Look-ups in named tables: a row name and a column name give one cell, copied from the table.

voposis =
,firuk,setod,konoso,sud,zer,ros,rovibu,ses
vuz,74.588,69.672,62.327,63.650,57.535,57.580,51.091,61.508
duso,20.934,34.352,60.018,60.962,54.861,53.155,62.741,62.137
fen,61.999,36.011,36.088,53.645,55.231,50.430,77.707,45.891
komul,37.591,58.640,47.386,57.137,56.833,54.787,62.434,56.670
git,67.266,64.474,58.258,67.212,57.994,54.578,58.259,56.756

firuk of duso is 20.934
sud of vuz is 63.650
konoso of vuz is 62.327
rovibu of fen is 77.707
rovibu of vuz is 51.091
firuk of vuz is 74.588
ros of vuz is 57.580
setod of duso is 34.352
zer of komul is 56.833
firuk of fen is 61.999
ses of git is 56.756
ros of git is 54.578
ses of komul is 56.670
sud of duso is 60.962
firuk of git is 67.266
sud of komul is 57.137
rovibu of git is 58.259

nid =
cols = saluk, ruzazas, zaloti
gafab: [438, 497, 271]
vit: [390, 61, 270]
pabolum: [688, 945, 883]
sebif: [546, 584, 901]
ripu: [482, 543, 641]
topodo: [792, 890, 869]
laku: [415, 620, 721]
timutog: [537, 386, 599]
gemeza: [667, 753, 945]

saluk of vit: 390
ruzazas of gemeza: 753
zaloti of pabolum: 883
zaloti of laku: 721
saluk of pabolum: 688
saluk of timutog: 537
ruzazas of topodo: 890
ruzazas of timutog: 386
zaloti of vit: 270
saluk of topodo: 792
zaloti of gemeza: 945
zaloti of ripu: 641
ruzazas of vit: 61
zaloti of topodo: 869
saluk of ripu: 482
zaloti of gafab: 271
saluk of sebif: 546

Table tugu
         nake  tele  potet
sur        55    58     38
zuzoper    73    42     56
keveka     20    43     10
tugoz      51     7     60
sada       58    45     48
pep        83    56     49
rozi       26    37     15
mudi       23    30     35
notuki     38    17     71
sagafe     49    33     72
raf        80    64     61
gasu       82    68     79
naposas    58    92     63

What is the potet of mudi in tugu? 35
What is the nake of zuzoper in tugu? 73
What is the nake of sagafe in tugu? 49
What is the tele of zuzoper in tugu? 42
What is the nake of tugoz in tugu? 51
What is the nake of keveka in tugu? 20
What is the nake of gasu in tugu? 82
What is the potet of gasu in tugu? 79
What is the nake of notuki in tugu? 38
What is the tele of pep in tugu? 56
What is the potet of sagafe in tugu? 72
Row with the largest potet: gasu

Table pevakub
|  | midabot | rovoli | ner |
|---|---|---|---|
| geniku | 120 | 134 | 166 |
| zad | 124 | 123 | 84 |
| luposum | 66 | 143 | 57 |
| rov | 122 | 100 | 103 |
| gep | 75 | 79 | 157 |
| gav | 80 | 194 | 83 |
| viv | 160 | 148 | 105 |
| pozagop | 180 | 142 | 173 |
| tep | 37 | 150 | 168 |

rovoli of zad is 123
midabot of gav is 80
rovoli of geniku is 134
rovoli of gav is 194
midabot of rov is 122
midabot of viv is 160
ner of gav is 83
midabot of tep is 37

tiveku =
	kogu	pup	musego	zedi	motof	zenug	veguma	zadef	feze	fugak
ruv	165	111	110	173	179	71	107	133	194	106
foviv	162	130	162	179	151	93	155	95	150	112
mil	124	117	140	167	147	124	168	81	126	136
mufedo	86	187	90	101	75	148	120	135	210	140
gulate	92	166	63	124	111	164	101	109	111	125
lezubik	125	106	189	114	113	95	187	191	142	145

mufedo, kogu => 86
mil, zadef => 81
gulate, veguma => 101
foviv, zenug => 93
lezubik, motof => 113
mufedo, zedi => 101
foviv, musego => 162
gulate, musego => 63
foviv, fugak => 112
lezubik, zenug => 95
ruv, kogu => 165
gulate, pup => 166
lezubik, kogu => 125
mil, musego => 140
ruv, pup => 111
Row with the largest zadef: lezubik

vuvelu:
fields: lapezez, dubifu, zoloz
sidodiv: [-0.42, 0.50, -0.58]
gigeg: [-0.32, 0.39, -0.50]
mebu: [-0.45, 0.14, -0.52]
leliza: [-0.75, -0.13, -0.72]
tinasur: [-0.45, 0.52, -0.50]
zus: [-0.44, 0.09, -0.53]
nufo: [-0.45, 0.51, -0.49]
vasim: [-0.74, 0.06, -0.66]
nen: [-0.45, 0.13, -0.52]
rus: [-0.74, 0.04, -0.67]
vugid: [-0.32, 0.39, -0.50]
ras: [-0.42, 0.49, -0.58]
doz: [-0.25, 0.47, -0.49]
muz: [-0.42, 0.45, -0.61]

dubifu of tinasur is 0.52
zoloz of muz is -0.61
lapezez of tinasur is -0.45
dubifu of nen is 0.13
zoloz of leliza is -0.72
dubifu of doz is 0.47
lapezez of mebu is -0.45
zoloz of zus is -0.53
zoloz of ras is -0.58
lapezez of rus is -0.74
Row with the largest lapezez: doz

